Below are the code and all the weights of a small trained network. Each question names an input and a class and asks about switching units off, where a switched-off unit gives its printed mean instead of its output.

import numpy as np


def w(rows, s, z=0):
    codes = np.array(rows[::2]) - 128.0
    scale = np.full(codes.shape[1], s)
    scale[-1] = z or s
    return codes * scale


def f(y):
    return y / 2 * (1 + np.tanh(0.7978845608 * (y + 0.044715 * y**3)))


def log_softmax(a):
    a = a - a.max(-1, keepdims=True)
    return a - np.log(np.exp(a).sum(-1, keepdims=True))


def net(x, mask):
    res = np.array(x, float).reshape(1, 8) / 4 @ E
    y = f(res @ A[0][:, :-1].T + A[0][:, -1])
    res = res + np.where(mask, y, B[0][:, -1]) @ B[0][:, :-1]
    return log_softmax(res[-1] @ U[:, :-1].T + U[:, -1])


A, B = {}, {}
E = w([
[127,127,129,128,130],'x0',
[130,128,127,131,130],'x1',
[129,126,129,130,132],'x2',
[133,130,125,132,129],'x3',
[77,250,114,118,208],'x4',
[138,74,23,55,207],'x5',
[29,88,72,210,112],'x6',
[127,127,129,127,128],'x7',
],0.018)
A[0] = w([
[136,36,86,176,64,146],'neuron 0',
[210,115,78,33,140,155],'neuron 1',
[121,134,153,124,119,112],'neuron 2',
[123,201,168,119,191,164],'neuron 3',
[183,59,151,115,103,189],'neuron 4',
[74,121,180,177,113,81],'neuron 5',
[136,177,148,78,134,125],'neuron 6',
[19,179,156,196,135,102],'neuron 7',
[138,103,206,143,143,185],'neuron 8',
[97,145,39,72,215,43],'neuron 9',
[227,122,175,70,114,195],'neuron 10',
[180,170,142,116,174,103],'neuron 11',
[200,185,173,64,173,182],'neuron 12',
[198,155,198,89,101,206],'neuron 13',
[89,211,190,169,114,135],'neuron 14',
[199,100,191,69,114,195],'neuron 15',
[136,43,107,77,132,120],'neuron 16',
[32,147,73,102,158,30],'neuron 17',
[164,128,216,182,8,254],'neuron 18',
],0.014,0.0092)
B[0] = w([
[124,10,113,117,83,210],'neuron 0',
[152,131,158,14,160,218],'neuron 1',
[106,152,130,174,116,138],'neuron 2',
[106,205,97,115,51,207],'neuron 3',
[130,89,113,144,208,195],'neuron 4',
[154,91,86,209,98,176],'neuron 5',
[100,186,132,116,80,170],'neuron 6',
[149,162,78,217,165,218],'neuron 7',
[115,130,175,175,142,168],'neuron 8',
[28,108,149,80,186,225],'neuron 9',
[144,153,163,112,222,208],'neuron 10',
[101,124,136,91,65,172],'neuron 11',
[118,154,166,58,61,218],'neuron 12',
[106,199,245,162,184,204],'neuron 13',
[230,196,89,175,111,216],'neuron 14',
[147,131,178,140,216,200],'neuron 15',
[180,93,96,61,141,190],'neuron 16',
[70,111,122,139,219,188],'neuron 17',
[48,113,207,250,143,253],'neuron 18',
],0.011,0.029)
U = w([
[38,136,145,167,219,255],'0',
[148,231,145,145,37,77],'1',
[82,42,117,211,51,65],'2',
[160,177,2,204,134,103],'3',
[234,88,133,82,193,183],'4',
[72,167,106,43,92,22],'5',
[135,1,18,102,110,78],'6',
],0.011,0.0029)

Each question gives the input, the list of numbers given to net, and the class t.
The units are the neurons (one row each of A and B). Each row of codes is followed by its name. A weight is (code - 128) times the scale printed after its matrix; where a second scale follows, it is the last column's (A, B and U).
mask holds one flag per neuron, in row order. A switched-off neuron (its flag False) gives its mean, the last column of its row in B, instead of its output. The means were averaged over made-up inputs and are rounded, as every weight is.
A unit's drop is (log p(t) with every unit on - log p(t) with that unit switched off) / (log p(t) with every unit on - log p(t) with every unit switched off).
most important unit: the unit with the biggest drop
k most important neurons: the k neurons with the biggest drops, biggest first
drop of u: that unit's drop, to one decimal
input [-3,-3,1,-7,1,-8,-8,-8], class 1: 4 most important neurons -> neuron 14; neuron 12; neuron 3; neuron 9
input [-7,0,4,-2,7,-2,1,-6], class 3: most important unit -> neuron 7
input [-7,6,4,2,0,3,7,-3], class 6: 2 most important neurons -> neuron 18; neuron 13
input [-2,7,8,8,-5,1,-7,4], class 4: 2 most important neurons -> neuron 1; neuron 9
input [2,7,5,-8,-6,4,1,-5], class 6: 2 most important neurons -> neuron 0; neuron 13
input [-6,4,-5,-8,1,-4,-5,-3], class 1: 2 most important neurons -> neuron 9; neuron 12
input [-4,5,3,-3,-8,6,0,6], class 4: 3 most important neurons -> neuron 1; neuron 15; neuron 10
input [-5,2,8,4,6,0,3,-3], class 3: drop of neuron 18 -> 0.2
input [7,-6,6,-5,1,0,8,-8], class 3: drop of neuron 18 -> 0.3
input [5,-1,-5,-3,5,4,0,-7], class 5: drop of neuron 18 -> 0.4
